Here is a tiny trained network, its code and every weight. The questions are about switching its units off for an input and a class, where a switched-off unit gives its printed mean instead of its output.

import numpy as np


def w(rows, s, z=0):
    codes = np.array(rows[::2]) - 128.0
    scale = np.full(codes.shape[1], s)
    scale[-1] = z or s
    return codes * scale


def f(y):
    return y / 2 * (1 + np.tanh(0.7978845608 * (y + 0.044715 * y**3)))


def log_softmax(a):
    a = a - a.max(-1, keepdims=True)
    return a - np.log(np.exp(a).sum(-1, keepdims=True))


def net(x, mask):
    res = np.array(x, float).reshape(1, 3) / 4 @ E
    y = f(res @ A[0][:, :-1].T + A[0][:, -1])
    res = res + np.where(mask, y, B[0][:, -1]) @ B[0][:, :-1]
    return log_softmax(res[-1] @ U[:, :-1].T + U[:, -1])


A, B = {}, {}
E = w([
[71,138,184,171,196,44,19],'x0',
[65,139,70,75,58,192,5],'x1',
[74,198,232,133,94,201,177],'x2',
],0.014)
A[0] = w([
[111,160,183,151,129,122,102,170],'n1',
[53,155,151,148,104,154,62,155],'n2',
[121,169,136,62,92,165,101,60],'n3',
[82,148,61,135,79,141,18,252],'n4',
[160,182,227,116,98,94,172,58],'n5',
[57,134,153,142,156,164,138,98],'n6',
[170,113,148,121,126,99,194,102],'n7',
[111,183,212,133,73,141,112,118],'n8',
[155,139,138,124,114,196,144,79],'n9',
[142,163,99,116,54,144,124,96],'n10',
[172,182,98,109,103,127,208,204],'n11',
[16,196,126,102,109,183,71,168],'n12',
[113,164,196,131,124,134,209,156],'n13',
[75,227,195,117,148,112,114,118],'n14',
[159,92,146,84,87,207,172,116],'n15',
[111,200,179,148,140,173,175,119],'n16',
[150,75,91,172,205,57,80,181],'n17',
[42,154,195,127,142,160,161,155],'n18',
[149,107,123,117,102,145,198,199],'n19',
[109,151,137,115,103,177,147,125],'n20',
[84,253,215,157,141,136,101,234],'n21',
[76,173,166,95,52,163,175,140],'n22',
[32,158,144,79,86,167,97,255],'n23',
[199,112,90,148,118,175,169,221],'n24',
[140,156,40,99,122,131,105,196],'n25',
],0.014,0.0044)
B[0] = w([
[121,208,162,165,86,96,70,179],'n1',
[46,111,123,209,164,171,121,202],'n2',
[153,127,153,171,159,176,139,171],'n3',
[48,55,110,134,154,139,92,243],'n4',
[156,91,152,65,116,106,87,196],'n5',
[102,197,120,115,34,76,131,164],'n6',
[152,108,134,238,152,186,120,188],'n7',
[93,167,70,140,38,44,86,192],'n8',
[136,88,155,156,175,119,119,163],'n9',
[178,65,155,138,153,171,126,168],'n10',
[231,90,192,130,188,135,166,200],'n11',
[112,120,120,182,148,174,129,225],'n12',
[200,95,184,43,127,138,96,211],'n13',
[117,194,71,126,63,32,81,203],'n14',
[160,91,152,149,142,113,99,196],'n15',
[160,119,148,55,130,104,80,201],'n16',
[97,136,219,161,107,36,162,253],'n17',
[138,185,135,80,95,98,86,204],'n18',
[229,103,192,85,213,178,142,191],'n19',
[153,131,182,146,123,137,139,167],'n20',
[144,210,105,95,42,2,38,236],'n21',
[146,193,198,141,146,102,149,202],'n22',
[127,149,153,239,182,159,142,214],'n23',
[247,162,205,52,156,120,117,200],'n24',
[173,56,100,33,99,112,97,189],'n25',
],0.0099,0.023)
U = w([
[100,112,203,193,149,108,77,219],'0',
[105,88,75,6,118,54,76,113],'1',
[200,123,161,136,174,170,187,139],'2',
[162,173,161,85,68,52,104,206],'3',
[186,103,148,68,137,147,61,102],'4',
[78,91,95,182,144,216,169,90],'5',
[144,94,60,67,103,171,65,62],'6',
[95,176,70,162,91,102,84,2],'7',
],0.013,0.0032)

Each question gives the input, the list of numbers given to net, and the class t.
The units are the neurons (one row each of A and B). Each row of codes is followed by its name. A weight is (code - 128) times the scale printed after its matrix; where a second scale follows, it is the last column's (A, B and U).
mask holds one flag per neuron, in row order. A switched-off neuron (its flag False) gives its mean, the last column of its row in B, instead of its output. The means were averaged over made-up inputs and are rounded, as every weight is.
A unit's drop is (log p(t) with every unit on - log p(t) with that unit switched off) / (log p(t) with every unit on - log p(t) with every unit switched off).
unit that matters most: the unit with the biggest drop
top k neurons: the k neurons with the biggest drops, biggest first
drop of u: that unit's drop, to one decimal
input [-8,1,8], class 2: unit that matters most => n22
input [5,4,-8], class 1: top 4 neurons => n25; n23; n7; n22
input [2,-3,-5], class 0: top 2 neurons => n21; n14
input [8,1,7], class 3: top 3 neurons => n21; n18; n16
input [4,2,-7], class 1: top 2 neurons => n23; n25
input [-4,3,6], class 0: top 2 neurons => n23; n12
input [-4,4,8], class 0: top 4 neurons => n23; n12; n2; n3
input [4,1,-6], class 0: top 2 neurons => n17; n21
input [-6,0,6], class 4: top 2 neurons => n16; n13
input [-6,-6,8], class 4: top 2 neurons => n19; n13
input [2,-4,-7], class 0: top 3 neurons => n21; n14; n18
input [-5,2,6], class 4: top 3 neurons => n16; n17; n8
input [3,8,6], class 7: top 2 neurons => n21; n8
input [-8,-4,5], class 2: unit that matters most => n11
input [-3,1,4], class 4: drop of n17 => 1.0
input [-1,-3,-3], class 2: drop of n21 => 0.2
input [0,6,5], class 0: drop of n3 => 0.2
